Here is a tiny trained network, its code and every weight. The questions are about switching its units off for an input and a class, where a switched-off unit gives its printed mean instead of its output.

import numpy as np


def w(rows, s, z=0):
    codes = np.array(rows[::2]) - 128.0
    scale = np.full(codes.shape[1], s)
    scale[-1] = z or s
    return codes * scale


def f(y):
    return y / 2 * (1 + np.tanh(0.7978845608 * (y + 0.044715 * y**3)))


def log_softmax(a):
    a = a - a.max(-1, keepdims=True)
    return a - np.log(np.exp(a).sum(-1, keepdims=True))


def net(x, mask):
    res = np.array(x, float).reshape(1, 8) / 4 @ E
    y = f(res @ A[0][:, :-1].T + A[0][:, -1])
    res = res + np.where(mask, y, B[0][:, -1]) @ B[0][:, :-1]
    return log_softmax(res[-1] @ U[:, :-1].T + U[:, -1])


A, B = {}, {}
E = w([
[153,126,199,121,96,69,59,85,156,138],'x0',
[49,105,145,158,82,167,166,66,228,143],'x1',
[92,124,71,167,134,117,147,137,184,163],'x2',
[48,67,135,133,23,155,127,123,126,144],'x3',
[170,177,51,82,151,142,147,108,135,215],'x4',
[123,173,97,116,155,94,104,113,156,154],'x5',
[255,187,12,84,219,84,175,183,114,90],'x6',
[49,69,135,165,204,61,20,174,68,247],'x7',
],0.009)
A[0] = w([
[184,130,84,67,99,116,136,130,96,143,2],'N0',
[138,122,119,97,50,137,201,109,168,66,36],'N1',
[74,93,109,125,162,169,188,162,88,109,9],'N2',
[177,119,155,145,56,135,112,129,114,79,81],'N3',
[35,104,171,126,68,81,29,98,145,144,135],'N4',
[217,117,193,121,156,76,97,134,117,3,141],'N5',
],0.019,0.0051)
B[0] = w([
[159,181,104,66,80,134,131,156,35,205,185],'N0',
[73,138,52,157,40,151,137,76,241,109,221],'N1',
[86,52,179,143,89,110,87,218,29,160,164],'N2',
[155,144,49,112,198,107,143,123,146,132,179],'N3',
[155,130,234,166,1,168,136,165,60,213,251],'N4',
[158,164,94,5,200,154,147,137,18,134,235],'N5',
],0.0079,0.026)
U = w([
[139,147,186,158,138,101,81,98,170,140,33],'0',
[146,145,160,162,177,67,48,96,189,179,20],'1',
[114,95,161,133,89,156,120,142,113,122,186],'2',
[76,72,87,160,172,96,120,168,163,89,48],'3',
[173,102,196,144,137,61,104,81,144,10,1],'4',
[117,92,163,103,151,150,132,137,101,41,19],'5',
[146,152,78,87,168,117,122,152,117,142,244],'6',
[118,139,109,117,99,163,152,89,182,88,93],'7',
],0.012,0.0086)

Each question gives the input, the list of numbers given to net, and the class t.
The units are the neurons (one row each of A and B). Each row of codes is followed by its name. A weight is (code - 128) times the scale printed after its matrix; where a second scale follows, it is the last column's (A, B and U).
mask holds one flag per neuron, in row order. A switched-off neuron (its flag False) gives its mean, the last column of its row in B, instead of its output. The means were averaged over made-up inputs and are rounded, as every weight is.
A unit's drop is (log p(t) with every unit on - log p(t) with that unit switched off) / (log p(t) with every unit on - log p(t) with every unit switched off).
The circuit of an input: a set's keep is (log p(t) with only the set's units on - log p(t) with every unit switched off) / (log p(t) with every unit on - log p(t) with every unit switched off). Starting from all 6 units, units are removed one at a time, each time the one whose removal leaves the highest keep (on an exact tie, the one counted first), for as long as the keep stays at least 0.8.
units of the circuit, in order: the units of the circuit, biggest drop first
k most important neurons: the k neurons with the biggest drops, biggest first
drop of u: that unit's drop, to one decimal
input [-7,3,-5,-6,-4,6,-1,8], class 2: 3 most important neurons => [N5; N3; N2]
input [2,7,-8,-4,-2,-8,-1,-8], class 7: units of the circuit, in order => [N1]
input [3,-1,7,1,-5,1,4,5], class 2: 2 most important neurons => [N5; N3]
input [0,1,8,-4,-1,0,2,-1], class 3: units of the circuit, in order => [N5; N4]
input [-8,-2,-4,-1,8,-2,-7,-7], class 7: 2 most important neurons => [N1; N4]
input [-3,0,4,2,-5,7,7,5], class 3: units of the circuit, in order => [N5; N4]
input [1,4,3,-7,7,6,3,6], class 1: 3 most important neurons => [N5; N3; N0]
input [-5,-8,6,-3,3,-8,-3,4], class 2: 2 most important neurons => [N5; N2]
input [-5,-6,-2,8,7,-1,-1,-8], class 7: 2 most important neurons => [N1; N5]
input [-6,3,4,-4,6,-4,-3,8], class 2: 3 most important neurons => [N5; N2; N3]
input [-2,-4,2,-5,1,8,-3,7], class 1: 3 most important neurons => [N5; N0; N2]
input [-5,-1,5,4,-4,0,5,2], class 3: 2 most important neurons => [N4; N5]
input [-5,-5,8,2,-8,-3,-1,-6], class 3: drop of N0 => 0.1
input [5,4,1,2,8,0,0,-5], class 7: drop of N4 => 0.0
input [-4,-1,2,6,-5,0,-1,-5], class 7: drop of N1 => 0.3
